Here is a tiny trained network, its code and every weight. The questions are about switching its units off for an input and a target symbol, where a switched-off unit gives its printed mean instead of its output.

import numpy as np


def w(rows, s, z=0):
    codes = np.array(rows[::2]) - 128.0
    scale = np.full(codes.shape[1], s)
    scale[-1] = z or s
    return codes * scale


def f(y):
    return y / 2 * (1 + np.tanh(0.7978845608 * (y + 0.044715 * y**3)))


def softmax(a):
    e = np.exp(a - a.max(-1, keepdims=True))
    return e / e.sum(-1, keepdims=True)


def log_softmax(a):
    a = a - a.max(-1, keepdims=True)
    return a - np.log(np.exp(a).sum(-1, keepdims=True))


def net(x, mask):
    ids = ['βεηθλμξπστ'.index(c) for c in x.split()]
    T = len(ids)
    res = E[ids] + P[:T]
    u = 0
    for l in range(2):
        r = res
        for j in range(2):
            rows = slice(2 * j, 2 * j + 2)
            q, k, v = (r @ M[l][rows].T for M in (Q, K, V))
            z = softmax(np.where(np.tri(T) > 0, q @ k.T / 2**0.5, -1e9)) @ v
            o = O[l][rows]
            res = res + np.where(mask[u + j], z, o[:, -1]) @ o[:, :-1]
        u += 2
        y = f(res @ A[l][:, :-1].T + A[l][:, -1])
        res = res + np.where(mask[u : u + 4], y, B[l][:, -1]) @ B[l][:, :-1]
        u += 4
    return log_softmax(res[-1] @ U[:, :-1].T + U[:, -1])


Q, K, V, O, A, B = {}, {}, {}, {}, {}, {}
E = w([
[84,224,174,119,4],'β',
[104,151,182,164,157],'ε',
[87,129,163,148,82],'η',
[154,153,68,176,123],'θ',
[96,120,100,140,156],'λ',
[214,110,131,197,177],'μ',
[162,113,60,131,21],'ξ',
[148,106,91,183,92],'π',
[55,112,114,136,13],'σ',
[85,105,154,210,107],'τ',
],0.012)
P = w([
[94,2,149,160,230],'0',
[133,78,134,143,59],'1',
[137,75,106,148,82],'2',
[135,94,95,156,89],'3',
[145,107,88,167,91],'4',
[159,127,80,173,136],'5',
[166,129,85,166,119],'6',
[176,146,84,174,116],'7',
[177,152,85,176,121],'8',
[182,163,90,179,113],'9',
[183,169,110,177,100],'10',
[160,174,132,188,72],'11',
[185,193,101,190,118],'12',
],0.0099)
Q[0] = w([
[170,112,111,2,190],'L0H1',
[153,153,57,100,61],'L0H1',
[172,118,164,121,97],'L0H2',
[185,97,102,122,153],'L0H2',
],0.0094)
K[0] = w([
[65,230,154,78,38],'L0H1',
[59,175,143,2,120],'L0H1',
[24,108,75,179,212],'L0H2',
[201,94,138,146,122],'L0H2',
],0.0066)
V[0] = w([
[106,104,36,43,203],'L0H1',
[87,216,179,42,202],'L0H1',
[77,138,19,127,76],'L0H2',
[111,29,89,111,255],'L0H2',
],0.0072)
O[0] = w([
[64,216,134,240,254,70],'L0H1',
[78,142,223,106,156,3],'L0H1',
[140,127,95,221,111,172],'L0H2',
[21,174,124,127,155,57],'L0H2',
],0.0089,0.0067)
A[0] = w([
[191,98,177,22,26,71],'L0N1',
[179,9,220,109,193,53],'L0N2',
[139,110,53,119,148,255],'L0N3',
[181,45,207,254,158,25],'L0N4',
],0.0052,0.0049)
B[0] = w([
[148,141,123,163,254,192],'L0N1',
[114,116,135,37,151,109],'L0N2',
[129,103,161,168,27,254],'L0N3',
[95,101,84,60,136,128],'L0N4',
],0.011,0.0061)
Q[1] = w([
[121,94,105,168,122],'L1H1',
[87,212,83,63,254],'L1H1',
[121,93,123,150,40],'L1H2',
[114,132,185,87,195],'L1H2',
],0.0093)
K[1] = w([
[72,141,117,111,179],'L1H1',
[253,138,113,110,115],'L1H1',
[81,111,105,118,176],'L1H2',
[154,173,125,149,102],'L1H2',
],0.014)
V[1] = w([
[113,255,171,117,250],'L1H1',
[245,134,157,11,91],'L1H1',
[238,122,91,121,108],'L1H2',
[159,200,23,199,89],'L1H2',
],0.007)
O[1] = w([
[253,191,153,110,238,52],'L1H1',
[158,108,232,124,25,2],'L1H1',
[155,129,204,219,78,66],'L1H2',
[55,179,121,214,170,94],'L1H2',
],0.0081,0.0091)
A[1] = w([
[122,144,102,184,150,57],'L1N1',
[112,108,80,46,60,12],'L1N2',
[193,2,162,198,168,253],'L1N3',
[192,134,101,125,216,32],'L1N4',
],0.0078,0.002)
B[1] = w([
[66,141,153,149,91,198],'L1N1',
[74,87,151,95,255,254],'L1N2',
[13,201,108,55,67,251],'L1N3',
[70,245,173,86,18,200],'L1N4',
],0.0083,0.0065)
U = w([
[3,87,121,24,78,181],'β',
[90,108,109,105,79,207],'ε',
[166,138,127,141,97,223],'η',
[174,195,145,233,121,221],'θ',
[145,34,109,61,169,106],'λ',
[135,120,140,11,132,69],'μ',
[106,29,102,73,176,49],'ξ',
[102,190,139,111,144,1],'π',
[126,51,216,76,4,187],'σ',
[81,96,179,187,66,31],'τ',
],0.006,0.0066)

Each question gives the input, a string of symbols that net reads in full, and the target symbol t.
The units are the heads (2 rows each of Q, K, V and O) and the neurons (one row each of A and B). Each row of codes is followed by its name. A weight is (code - 128) times the scale printed after its matrix; where a second scale follows, it is the last column's (O, A, B and U).
mask holds one flag per unit, layer by layer, with each layer's heads first. A switched-off unit (its flag False) gives its mean, the last column of its rows in O or B, instead of its output. The means were averaged over made-up inputs and are rounded, as every weight is.
A unit's drop is (log p(t) with every unit on - log p(t) with that unit switched off) / (log p(t) with every unit on - log p(t) with every unit switched off).
The circuit of an input: a set's keep is (log p(t) with only the set's units on - log p(t) with every unit switched off) / (log p(t) with every unit on - log p(t) with every unit switched off). Starting from all 12 units, units are removed one at a time, each time the one whose removal leaves the highest keep (on an exact tie, the one counted first), for as long as the keep stays at least 0.8.
circuit, biggest first: the units of the circuit, biggest drop first
top k neurons: the k neurons with the biggest drops, biggest first
k most important neurons of layer l: the k neurons of layer l with the biggest drops, biggest first
which heads matter: for each layer, one digit per head in row order, 1 if its drop is at least 0.15 and else 0, layers parted by /
input λ λ θ, target π: circuit, biggest first : L0H1, L1H1, L0H2, L1N4
input β τ η β θ β τ β β η η, target σ: circuit, biggest first : L1H1, L0H1
input β ε β π, target σ: top 2 neurons : L0N3, L0N2
input ε β ξ, target μ: which heads matter : 11 / 11
input θ ξ θ η β θ ξ ε η, target θ: circuit, biggest first : L1H2
input θ τ η σ θ θ π τ θ θ θ τ, target θ: 2 most important neurons of layer 1 : L1N3, L1N2
input ξ θ θ ξ τ β π β ε, target τ: which heads matter : 00 / 11
input λ ξ θ λ θ λ β μ β, target π: which heads matter : 11 / 11
input ξ β ξ θ, target τ: which heads matter : 10 / 11
input ε θ β θ σ θ π τ θ τ β β β, target μ: which heads matter : 11 / 11
input β β ξ β, target σ: circuit, biggest first : L1H1, L0H2
input π π β β ε β θ β τ σ η β, target θ: which heads matter : 11 / 01
input ξ β θ η τ ε ε θ η, target τ: circuit, biggest first : L1H2, L1H1
input ε ξ ε π β ε μ, target β: top 3 neurons : L1N4, L1N3, L0N1
input π β θ τ β θ μ, target β: which heads matter : 00 / 10
input ξ η λ λ θ ε β μ θ, target τ: which heads matter : 00 / 11
input ξ τ τ η β σ θ β η ε λ π, target τ: which heads matter : 10 / 11
input θ π σ π ε, target θ: top 2 neurons : L1N3, L1N2
input ε λ β β β ε η μ, target μ: 2 most important neurons of layer 1 : L1N4, L1N1
input β σ β θ τ β μ β τ η π, target σ: which heads matter : 00 / 11
input β π β η τ, target σ: which heads matter : 00 / 11
input ε η θ β, target μ: circuit, biggest first : L1H2, L0H2, L1H1, L0H1
input β β μ ξ, target σ: circuit, biggest first : L1H1
